Below are the code and all the weights of a small trained network. Each question names an input and a class and asks about switching units off, where a switched-off unit gives its printed mean instead of its output.

import numpy as np


def w(rows, s, z=0):
    codes = np.array(rows[::2]) - 128.0
    scale = np.full(codes.shape[1], s)
    scale[-1] = z or s
    return codes * scale


def norm(h):
    return h / np.sqrt((h * h).mean(-1, keepdims=True) + 1e-5)


def f(y):
    return y / 2 * (1 + np.tanh(0.7978845608 * (y + 0.044715 * y**3)))


def log_softmax(a):
    a = a - a.max(-1, keepdims=True)
    return a - np.log(np.exp(a).sum(-1, keepdims=True))


def net(x, mask):
    res = np.array(x, float).reshape(1, 5) / 4 @ E
    u = 0
    for l in range(2):
        y = f(norm(res) @ A[l][:, :-1].T + A[l][:, -1])
        res = res + np.where(mask[u : u + 3], y, B[l][:, -1]) @ B[l][:, :-1]
        u += 3
    return log_softmax(norm(res)[-1] @ U[:, :-1].T + U[:, -1])


A, B = {}, {}
E = w([
[123,115,14,127,141,124,100,39,172,123,137],'x0',
[146,84,143,76,187,137,113,78,134,61,79],'x1',
[130,97,62,161,2,189,140,152,76,39,184],'x2',
[63,192,92,111,129,214,35,98,90,110,104],'x3',
[146,160,170,140,146,167,91,170,159,160,124],'x4',
],0.0031)
A[0] = w([
[133,97,153,173,119,158,95,81,98,40,125,2],'0.n1',
[66,140,71,234,112,105,126,51,150,117,252,140],'0.n2',
[63,190,58,139,123,226,26,131,86,114,211,28],'0.n3',
],0.003,0.00087)
B[0] = w([
[198,141,170,174,80,116,138,193,121,219,134,139],'0.n1',
[165,144,130,48,124,28,205,141,128,162,70,224],'0.n2',
[122,81,253,154,108,185,132,134,187,98,161,254],'0.n3',
],0.0063,0.0016)
A[1] = w([
[126,102,107,120,172,198,108,171,29,112,76,32],'1.n1',
[67,216,207,111,179,129,121,201,145,252,95,133],'1.n2',
[200,134,116,153,56,71,161,121,9,121,93,251],'1.n3',
],0.0035,0.0018)
B[1] = w([
[192,204,53,133,141,91,123,177,111,205,54,115],'1.n1',
[92,77,3,62,12,60,190,121,134,193,160,255],'1.n2',
[146,43,110,163,205,47,189,186,230,215,176,238],'1.n3',
],0.0054,0.0028)
U = w([
[207,154,131,202,195,96,143,177,92,109,132,87],'0',
[86,165,105,82,231,141,64,1,138,100,73,57],'1',
[75,205,146,106,84,140,116,135,27,141,122,3],'2',
[108,84,60,88,77,59,195,122,183,183,167,198],'3',
[129,97,213,184,74,228,138,139,120,31,163,224],'4',
],0.0063,0.0034)

Each question gives the input, the list of numbers given to net, and the class t.
The units are the neurons (one row each of A and B). Each row of codes is followed by its name. A weight is (code - 128) times the scale printed after its matrix; where a second scale follows, it is the last column's (A, B and U).
mask holds one flag per neuron, layer by layer. A switched-off neuron (its flag False) gives its mean, the last column of its row in B, instead of its output. The means were averaged over made-up inputs and are rounded, as every weight is.
A unit's drop is (log p(t) with every unit on - log p(t) with that unit switched off) / (log p(t) with every unit on - log p(t) with every unit switched off).
The circuit of an input: a set's keep is (log p(t) with only the set's units on - log p(t) with every unit switched off) / (log p(t) with every unit on - log p(t) with every unit switched off). Starting from all 6 units, units are removed one at a time, each time the one whose removal leaves the highest keep (on an exact tie, the one counted first), for as long as the keep stays at least 0.8.
circuit, biggest first: the units of the circuit, biggest drop first
top k neurons: the k neurons with the biggest drops, biggest first
top k neurons in layer l: the k neurons of layer l with the biggest drops, biggest first
drop of u: that unit's drop, to one decimal
input [4,0,6,-2,6], class 4: circuit, biggest first	1.n2
input [7,0,-2,1,4], class 1: top 3 neurons	1.n3, 1.n2, 0.n1
input [-8,8,-2,5,6], class 2: top 2 neurons	1.n3, 1.n2
input [8,5,-7,-4,-4], class 1: circuit, biggest first	1.n2, 1.n3
input [-7,8,1,3,-1], class 0: circuit, biggest first	1.n1, 0.n3, 1.n2
input [4,6,1,6,0], class 4: top 2 neurons in layer 0	0.n3, 0.n1
input [8,6,0,-4,2], class 1: top 2 neurons	1.n2, 1.n3
input [4,-5,6,8,2], class 4: top 2 neurons	0.n3, 1.n2
input [8,6,1,-1,3], class 1: top 2 neurons	1.n2, 1.n3
input [-6,7,1,4,-7], class 0: top 2 neurons in layer 0	0.n1, 0.n2
input [-6,3,0,-1,-5], class 0: top 2 neurons	1.n2, 0.n2
input [-2,-7,5,6,-5], class 4: top 2 neurons	0.n3, 1.n2
input [-6,8,-8,1,7], class 3: top 2 neurons	1.n2, 0.n3
input [5,1,2,4,2], class 4: circuit, biggest first	0.n3
input [-1,7,5,-5,3], class 0: top 2 neurons	1.n2, 0.n3
input [3,5,1,2,-2], class 1: top 3 neurons	1.n2, 1.n3, 1.n1
input [1,4,-8,-4,-7], class 1: top 2 neurons in layer 1	1.n3, 1.n2
input [7,3,3,8,1], class 4: drop of 0.n3	1.0
input [8,-2,7,2,2], class 4: drop of 0.n2	-0.3
input [-2,-2,1,3,3], class 4: drop of 0.n3	1.0
input [-2,-8,2,7,-3], class 4: drop of 0.n3	2.1
input [-7,3,-5,-1,7], class 3: top neuron	1.n2
